In the rows, zero is written as 128.
Each row of numbers stands for one node and depends on some of the facts below. Use the named rows to name the rest.

There are 2 kinds of fact about the nodes: μ, δ.
μ q12 <- q164
μ q55 <- q188
μ q84 <- q188
μ q587 <- q188, q439, q447, q973
μ q495 <- q191
μ q454 <- q215
μ q452 <- q215
μ q620 <- q221, q897
μ q551 <- q221
μ q6 <- q221
μ q154 <- q356
μ q136 <- q356, q38
μ q994 <- q356
μ q548 <- q38
μ q619 <- q38, q711, q949
μ q236 <- q439
μ q64 <- q439, q611
μ q517 <- q439
μ q135 <- q503
μ q725 <- q593
μ q751 <- q593
μ q127 <- q611, q989
μ q295 <- q654
μ q7 <- q654
μ q46 <- q695, q973
μ q40 <- q695
μ q912 <- q703
μ q292 <- q703, q739, q763
μ q971 <- q703
μ q860 <- q711, q940
μ q137 <- q711, q897
μ q336 <- q711
μ q934 <- q739, q763
μ q167 <- q763
μ q920 <- q782
μ q856 <- q809, q897
μ q939 <- q809
μ q122 <- q830
μ q719 <- q835, q949
μ q31 <- q835
μ q908 <- q835, q949
μ q353 <- q973
μ q617 <- q989
μ q791 <- q995
[q12, q127, q137, q31, q454, q619, q695, q763, q934, q939, q940, q963, q973] δ c
[q122, q24, q295, q356, q64, q782, q791, q84, q908, q912, q995] δ e
[q135, q191, q215, q221, q336, q353, q46, q495, q501, q548, q551, q620, q703, q719, q835, q856, q860, q897, q989, q994] δ b
[q136, q167, q176, q236, q292, q38, q40, q439, q503, q587, q593, q6, q611, q654, q751, q809, q920] δ d
[q154, q164, q188, q447, q452, q517, q55, q617, q7, q711, q725, q739, q830, q938, q949, q971] δ a

Some rows with their names:
[ 97 109 109 132 168 155 121 120 151 154 124 135 130 133 109 149 130 106
 116  78 135 148 126 114 172 135 135 120 139 124 174 151 131  90 105 137
 123] : q452
[ 96 112 109 121 160 156 122 128 147 152 127 141 121 125 115 155 125 105
 131  85 134 151 126 120 172 135 132 128 135 127 164 149 138  94 115 139
 114] : q938
[166 163 114 194 139 151  82 147 158 132 153 139 127 121 129  94 131 127
  83 150 110 102 139 144 146 142 147 141 123 129 154 139 121 127 128 106
 152] : q84
[170  76  71 167 124 191 137 126 153 125 134 169 133  83  95 127  88 119
 175 153 119 119 146 137 239 165 118 108  91 141  86 161 171  64  73 149
  86] : q188
[202  84  82 153  80 152 116 113 149  97 136 142 146  65  50  94 115 153
 149 230  96 119 148 113 160 153 129  70  74 155  65 138 143 120  40 156
 105] : q587
[102 103 110 130 164 152 120 130 149 159 110 128 135 133 129 154 125 115
 131  85 124 157 131 114 177 119 132 125 139 132 162 158 126  96 125 144
 117] : q971
[118 115 134 114 116 121 104 114 141 115 120 112 133 123  83 121 172 139
  88 151 117 151 124  93  99 122 152  95 123 143 151 126 109 149  87 146
 140] : q751
[ 98 107 174 173 115 106 147 143 128  99 123  94 134 122 129 119 163 105
 174 102 131 113 137 143 124 102 135 163 155  97 103  74 135  99 118  81
 153] : q137
[ 72  74 131 156  90 135 189 144  97  78 113 141  85 144 136 126 164  10
 154 122 184 115  65  69 223 128 128 166 142 151 135  94 158  85 198 115
  77] : q711
[101 114 117 165  64 128 186  95  50  88  89 142 129 223 136  81 166  41
  93 109 175  53 130  85 162 142 132 112 126 141 123  78  91 125 167 114
 123] : q860
[ 91 158 196  76 150 181 133 136 160 149 153  90 117 155  97 113 115 130
 166  91 107 116 147 139  74 156 124 193 119  29  70  58 139 181 137 169
 117] : q127
[102 158 182  36 112 178 138 123 157 140 129 137  80 128  63 100 139 144
 161 183 105 151 122  93  96 166  92 161  96  74  77  81 144 234 133 235
  92] : q611
[148 194 143 148 144 188  92 152 167 152 157 150  97 138 112  90 122 130
 110 152 111 103 140 139 137 171 120 180 110  87 127 120 132 180 144 155
 129] : q64
[117 150 146 138 121  76 174 112  98 138 113 188 121 141 150 127 157 159
 165 128 150 117 147 183 123 131  77 105 169 128 150 122 123 129 111  88
 174] : q620
[125 143 120 106 118 114 232  93 126  48 207 123 160 181 176 132  80 182
  71 123 185 166  91 182  93 128  87 135 137 169  97 221 193 145 164 118
 127] : q835
[159  98 173  64 111  88 137 187  98 102 147 135  85  66 149 156 127 151
 121 224 140 132  27  47 103 117 188  98  89 128 141  88 165 106 178 114
  82] : q38
[120  89 104 112 159 145 115 157 130 186  50 115 139 119 215 159 108 138
 182 107  88 182 151  89 216  60 119 175 148 195  85 192 114 122 208 206
 114] : q739
[123 118 130 108 106 115 111 124 131 113 118 111 125 100  94 122 159 133
 117 164 121 157 116  95 106 115 132 111 119 149 128 119 118 161 114 154
 126] : q503
[116 114 143 119 119 104 107 122 142 119 118 122 125  98  86 120 184 152
 115 167 117 160 122 112 106 117 132 104 140 145 156 121 115 150  82 136
 154] : q6
[119 157 150 134 119  62 176 115  96 133 114 195 114 132 149 131 163 161
 181 132 148 124 147 193 125 121  66 114 178 132 147 115 124 132 115  85
 177] : q856

Which node is each row?
No name comes twice in this set of rows, the named rows included.
[156 149 129  95 144  99 145 131  84 167 116 169 128 151 162 143 108 172
 111 130 141  90 123 132 102 143 140  73 113 106 156 110 118 104 131 100
 134] => q994
[109 104 106 129 162 172 130 129 159 151 125 148 120 132 107 139 126 116
 129  97 131 142 131 122 186 145 133 122 127 111 155 154 144  96  99 147
 111] => q517
[137 172 121 165 142 148 121 136 177  78 208 107 126 133 149 117 106 145
  50 137 144 156  93 162 112 134 123 175 135 160 152 194 167 159 167 102
 139] => q908
[102 191 163  47 120 154 178 106 100 165 127 172  91 188 128 115  97 143
 160 114 136 103 144 149  93 181  69 156 109  69  87  86 129 209 169 193
 102] => q989
[131 116 138 111 118 134 116 117 151 116 117 123 131 111  77 107 164 156
 103 169 109 145 126  91 117 125 147  90 114 133 134 124 123 152  81 156
 137] => q236
[157 113 163  65 136  95 105 175 114 144 126 135 103  77 126 146 138 171
 115 196 120 132  64  59  95 121 187  74  99 113 168  92 134 106 129 121
 107] => q136
[111 118 166 154 144 105 121 143 148 118 137  91 150 108 126 138 148 140
 173 100 116 134 149 164 101 104 135 153 155  86 114  92 135 102  92  85
 164] => q939
[172 105 118 115  87 173 133 120 157 104 134 147 118  88  56  82 130 158
 158 231 101 124 141 104 157 162 114 110  81 127  55 117 155 162  69 192
  99] => q439
[147 171 120 178 149 146  74 152 149 145 137 124 120 133 147 105 135 134
  86 138 110 121 135 134 138 126 143 157 135 136 154 150 103 151 153 116
 152] => q912
[117  99 104 138 159 166 125 123 153 149 125 146 132 120 108 143 126 116
 128  99 130 138 132 123 193 147 135 116 125 126 156 157 143  79  93 135
 117] => q55
[189 167 155 122 156 117  64 208 114 169 156 165  74  68 182 147  94 149
 122 193 113  82  66 107 118 145 186 130 102  98 180  96 143  99 192  82
 103] => q356
[110 128 164 121  98  67 133 135 139 102 113 156  86  54  95 136 198 153
 198 190 125 184 117 149 113  96  77 135 176 160 139 107 135 162  97 122
 165] => q809
[ 96  93 127 107 141 154 210 138 159  54 209 108 124 120 150 168  80 122
 102 120 190 194  43 122 161 124 114 170 132 167 125 213 230 100 192 131
  76] => q949
[126 149 132 126 129 100 163 105  99 138 116 166 134 167 147 126 136 162
 119 109 145 112 153 164 112 137 106  92 142 122 146 133 111 124 110 103
 164] => q551

The same nodes again, as new rows of numbers:
Known rows:
[148  77 114 105 130 171 114  91 147 118 103 124 104 125 122  74 164 114
 160 122 132 120  49  65 126 191 139 201 127 138 135 163 173 172 138 109
 158] : q949
[127 153 129 158 125 103 154 162 163 144  90  96 107 190 150 148 184 105
 154 106 107 112  95 104 105 148 180 164 101 141 116 136 176 170 154 184
  95] : q719
[ 69 106 145  82 120 142  82  50 140  39 121 146 113 128 107  63 145  83
 124  18 176 123 122 171 101  91 124 148 152 158 154 172 124 105 110 111
 117] : q356
[104 163 158 123 114 110 108 123 187  71 128 129 114 150 134 166 182  68
 144  81 107  94 132 132  76 103 116  96 139 182 125 111 133  96 136 170
  97] : q994
[ 99 200 136 129  82 155 132 158 120 170  99 112 152 156 150 156 139 154
 105 210  89 135 186 124 182  88  70 107  91 123 164 132 126 149  96 135
  92] : q587
[103  70 107 103 137  99 188 101 183 128 167 173  38 109 130 111 167 128
 130 121 133 127 126  80  84 130 144 173 155 124 105 137  93 122 191 140
 167] : q897
[140 107 141 159 120 102 182 100 150 176 153 147 106 119  84 114 143 145
 147  99 135  69 101 135  96 137 175  72 147 177 120 131  97  96 105 143
 154] : q215
[128 118 135 134 149  84 181 131 183 141 163 147 106 122 144 168 149 114
 127 146 115 148 165 111  95 126 141 121 133 121 107 111 107 124 187 158
 145] : q551
[179 115 144 124 150 161 115 104 127 131 135 133 166 101  98 115  93 105
 139 171 147 120  89 104 134 159 110 120 135 129 133 135 117 128 123 100
 158] : q164
[137 142 149 156 126  91 154 161 151 153 139 132 134 140 118 167 137 101
 132 136 127  94 123 141  98 114 152 101 121 137 114 105 120 113 133 162
 123] : q495
[119 126 136 145 126  93 160 139 142 154 151 154 105 120 110 124 126 113
 132 126 133  72 104 134  92 111 151 116 132 143 117 122  98 106 127 149
 133] : q191
[132 139  97 123 161 101 135 131 130  96 126 109  70 110 132 162 120 175
 130 149 136 192 168 135 136 163 147 126 164 110 114  98 147 126 170 134
 152] : q939
[106 100 129 133 140 122 137  96 106 119 130 141 162 123 101  79  88 114
 118  84 186 131 124 184 124 105 167 146 135 122 139 161 112 126 121 112
 135] : q782
[124 124 109 127 114 167 138 145 101 125 161 131 132 137  87 116 128 147
 101 128  93 116 119 134 148 138 125 121 134 132 107 171  85 127  94 126
 112] : q503
[101 124 133 129 148 115 130  90 111 116 120 125 174 134 116  95  94 117
 118  86 181 138 138 178 129 101 160 142 126 119 146 149 126 134 130 120
 128] : q24
[188 100 121 152 121 122  77 190  56 108 119 131 138 106 185 153  75 197
 134  84 108 145 149 157 134 137 150  86 140 114 104  53 177 112 150 141
 118] : q934
[160  39  96 120 104 135  80 163  47 108 137 167 100  69 157  91  86 210
 131  60 125 108 105 138 130 130 151 118 159 127  94  80 139  96 132 127
 144] : q763
[118 140 141 152 145 117 130 106 117 114 119 117 193 144 113 113  80 106
 110  95 182 152 148 193 126 108 164 129 131 113 144 144 130 141 132 121
 119] : q791
[169 174 134 125 179 139  88 180 119  95 131 125 193 115 107 157  65  43
 115 231 153 138  92 110 117 137 120 152 122  84 115 131 134 139 154 126
 117] : q725
[120 137 140 148 148 114 132 109 116 112 119 114 196 151 115 112  79 110
 116  93 179 155 146 195 126 104 166 121 127 120 150 142 131 140 129 123
 116] : q122

Rows to name:
No name comes twice in this set of rows, the named rows included.
[ 76 111  93  97 136 124 128 125  93 181 164 115 104 124 130 106 155 127
 109 114  90 101 125 105 183 123  65 160 126 111 113 147  77 103  41  65
 104] => q611
[ 97 103 107  85  90 191 103 113 145  67 140 127  66 152 103  91 197 132
 113  69  76 117 108 101 133 147  95 174 136 161 115 197 111 134 100 138
 103] => q38
[152 133 140 123 191 106 110 106 131 170 139  93 175 123 153 149 121  71
 143 148 118 130 118 102 159 164  78 120 113 104 135  88 132 114  87  49
 123] => q617
[157 170 125 171 136 105 131 121 111 125 110  88 116 115  96 156 104 183
 151 123 143 146 146 173 146 176 169  45 163 155 124  95 149  97 100 137
 151] => q454
[152  16 132 138  99 118 122 161  91 154 161 195 119  94 168 103 115 149
 134  55  96  62  93 116  86  97 152 115 121 138  97 103 102  91 143 140
 128] => q703
[118 171 108 128 126 118  96 140 145  60  77  71  58 148 145 159 162 155
 160 105 119 180 136 133 140 176 152 148 146 133 132 117 208 152 153 159
 117] => q619
[201 138 161 171 154 160 126  86 151 154 132 103 197 128 101 153  99 131
 149 151 134 138 119 145 136 193 133  55 126 151 142 124 139 133 115 111
 167] => q452
[ 57 108 103  84  91 139 136 111  93 185 144 136  92 115 122  78 156 152
 105 153  96  92 126  96 180 100  58 153 122 117 136 154  82 112  56  79
 117] => q439
[ 81 102 121 116 161  47 154 121 134 193 158 135  91 119 144 116 164  86
 143  96 120  58 102 112 124 102 111 137 125 124 109  94  96  82  77  77
 111] => q989
[109 174 100 127 172  54 111 133  99 157 117  64 108 118 160 166 121 131
 145 129 136 144 151 150 170 139 110 112 143  97 121  56 159  91  76  78
 105] => q127
[ 81 166 143 118 104 108 129 100 120 155  87 135 172 134 142  98  94 126
 113 136 191 139 165 183 143  62 121 136 109 118 190 127 141 145 121 118
 126] => q84
[112  93 105 141 111 101 166 136 141 158 107 139  63 153 125  82 177 116
 161  97 133  68  52  90 100 139 181 189 121 143 109 158 145 152 130 157
 133] => q835
[129 130 113 132 142 160 163 138 151 114 169 124 116 148 120 162 144 154
  89 148  88 188 184 114 146 150 105 146 133 107 106 162  92 145 157 135
 123] => q6
[211  13 141 119 126 170  80 125  87 134 147 178 182  79 159  88  89 148
 133 103 110 101  87  98 118 145 116 110 117 121 118 107 130 128 137 101
 157] => q739

Now the same nodes, written a new way:
Some rows with their names:
[152 122 121 107 143 115 124 159 142 124 132 194 139 139 175 160 201 113
 122 158 123 159 138 134 123 113 131 157 155 126 115 126 103 146 109 141
 159 119 140 142 140 144 127 124] : q703
[123 117 134 134 120 162 147 117 117 128 129  92 117 129 108 107  86 121
 108 136 129 152 134 134 139 130 112 145 118 138 136 103 138 119 131 125
 132  96 105 113 133 119 132 134] : q791
[113 132 152 129 130 142 127 135 122 104 120  56 117 110 123 175 147 140
 123 101 135 110 122 128 123 122 114 135  90 104 125 136 122 123 136 112
  89 163 105 139 122 134 107 147] : q154
[120 127 146 146 133 161 149 139 133 141 141 123 130 134 132 131 115 129
 136 157 135 100 127 135 116 138 135 106 116 136 123 122 143 120 138 139
 120 138 113 119 116 104 124 143] : q963
[ 67 142 120 141 131 139 112  90 140 184 137 213 135 116 133 156 105 111
 130 156 123  95 137 110 109 140 144 114 139 204 125 121 123 162 110 145
 151 123  98 110  76 124 114 101] : q940
[117 124 147 148 127 171 148 135 134 144 141 117 129 126 132 145 105 130
 138 152 136 107 129 135 114 138 126 108 120 140 120 127 147 117 140 127
 112 120 119 113 116 102 125 139] : q454
[115 120 142 133 109 143 144 152 131 117 135 109 129 139 148 130 159 120
 136 143 135 141 127 139 130 138 103 140 157  92 129 138 134 127 128 100
 126  98 151 134 137 121 131 108] : q495
[144 134 112 116 129  99 124 154 109 127 145 152 156 128 152 103 146 118
 132 138 130 147 128 114 141 116 131 158 172 130 131 139 128 148 129 122
 130 108 164 153 128 130 130 110] : q221
[115 116 145 121  97 121 152 141 139 117 119 109 125 150 132 143 139 105
 139 175 129 120 130 137 121 138 100 133 173  95 132 139 122 117 135 101
 147  95 180 123 135 116 133 105] : q46
[132 143 111 114 136  90 116 159  98 142 151 147 167 149 151  83 139 122
 141 136 130 142 129 108 159 118 133 158 185 144 136 132 132 158 123 135
 134 134 164 159 106 129 130 104] : q897
[164 130  48 143 131 110  91  70 115 119 121 195 130  76 156  33 150 146
 109  95 106 173 111 124 111 128 148  96 112 152 119 161 152 137 121 130
 130 129  98 119 133 154 136 125] : q611
[137 123  91 168 133 173 128 109 115 125 147 139 129  93 166  46 176 143
 108 128 124 137 104 152 105 149 130  79 104 178 118 147 162 127 132 139
 117 126  47 115  98 108 120 146] : q127
[143 121 103 127 124 138 127 104 119 142 134 147 130  96 109 124  63 109
  96 130 121 158 137 119 124 110 132 166 125 180 133 107 126 137 129 136
 135  66 137 116 142 133 126 121] : q782
[117 125 146 110 124 139 126 121 119 118 113  78 118 128 108 182 160 136
 131 103 127 117 121 134 119 135 110 135 119 136 124 128 127 117 132  95
  96 140 103 131 109 114 121 137] : q7
[106 127 143 154 113 147 145 164 132 102 145  86 126 121 162 122 162 123
 122 135 142 129 127 136 137 128 106 139 124  69 129 145 128 133 132 123
 118 137 144 138 150 140 120 125] : q994
[119 126 139 131 119 133 141 161 120 113 138 101 136 157 154 101 165 126
 140 139 136 134 126 138 145 137 111 137 155  93 133 133 132 128 129 120
 130 122 140 143 125 122 132 117] : q551
[157 127 135 111 178 138 132 149 153 149 136 214 142 127 173 199 154 121
 116 173 123 132 144 129 108 109 163 132 120 169  99 107 113 138 114 167
 153 135 102 127 120 129 121 165] : q763
[128 121 131 134 122 140 132 111 129 127 117 125 118 135 121 142  74 142
 146 111 127 143 136 124 136 135 119 114 122  80 123 131 150 113 130 103
 115 134 137 117 143 131 146 127] : q920
[ 83 140 155 173 132 151 127 150 151 157 161 138 123 129 112 125 102 137
 136  91 148  72 126 133 131 137 145 103  86 135 133 121 128 139 126 161
 107 159 116 124 120 123 115 134] : q619
[130 125 115 122 114 121 123 133 133 127 136 165 140 107 149 136 146 106
 121 141 126 147 129 126 117 120 120 157 160 140 125 145 122 147 126 113
 132  72 180 135 151 135 127  99] : q215

Name these rows:
No name comes twice in this set of rows, the named rows included.
[130 123 145 141 131 144 142 152 140 149 148 131 129 146 109 112 116 134
 142 114 139  95 122 148 122 140 145 105 118 145 127 121 138 114 138 139
 110 112 119 121 120  96 132 142] => q31
[145 134 116 121 122  93 141 109 143 138 112 165 140 102 112 137  81 101
 124 211 120  79 132 113  86 112 161 103 140 169 129 135 111 123 152 160
 170 105 203 113 123 118 114 126] => q973
[137 117 136 131 114 102 119 175 153 133 152 140 127 174 106  76 183 130
 146  63 144 113 115 161 141 140 128 128 144 104 141 132 117 124 126 126
 118  89 161 143 155 120 142 112] => q719
[123 124 133 138 122 151 145 130 117 129 131  83 118 139 113  86 103 126
 109 126 128 147 130 135 143 132 118 138 117 139 140 101 129 117 126 146
 135 120  90 117 127 122 131 139] => q24
[125 123 135 124 118 135 135 104 138 132 110 130 117 145 116 153  76 135
 152 128 125 134 137 122 132 138 116 113 131  82 125 131 149 110 130 101
 126 129 150 115 145 125 149 124] => q40
[124 126 151 102 139 138 123 130 125 116 114  88 119 141 116 183 173 140
 130 117 127 121 125 137 124 132 117 133 113 128 123 120 117 116 128 107
 112 161  85 136 103 121 119 149] => q971
[ 92 142 151 148 142 151 141 141 117 156 146 123 140 155 135 113 102 137
 147 153 138  96 131 122 142 143 135 100 128 147 131 112 146 132 126 153
 128 170  89 128  79 105 123 135] => q137
[116 124 146 127 106 123 149 150 136 112 125 104 126 152 145 116 165 117
 138 164 134 121 127 139 130 138 111 125 159  94 136 142 123 123 131 121
 149 126 159 132 132 122 130 115] => q353
[115 124 139 137 110 133 140 154 130 115 135 109 128 149 150 114 173 124
 136 143 134 132 127 140 133 137 109 133 151  95 132 135 127 127 124 118
 133 121 139 139 136 126 129 113] => q501
[148 139 122 126 116  61 143 109 137  94  77 104 118 152 115  74 106 132
 145 184 116  93 128 115 119 127 151  61 131  68 145 144 114  93 144 163
 189 195 181 118 128 143 135 139] => q587
[126 128 131 134 126 125 128 113 130 124 119 124 119 147 128 127  90 143
 147 111 128 139 134 125 140 137 127 103 121  76 127 128 146 113 126 119
 125 162 119 119 135 133 146 131] => q176
[152 123 143 111 168 136 133 141 146 120 109 166 116 174 166 178 158 149
 138 140 122 162 147 133 144 126 139 112 118  68 105 101 126 111 104 141
 151 185  72 131 140 142 147 165] => q292
[ 90 128 144 144 111 135 136 146 133 123 137 118 124 157 152 118 174 122
 140 140 137 123 130 137 145 147 108 125 156 102 137 131 124 138 114 127
 146 141 127 136 115 129 128 107] => q336

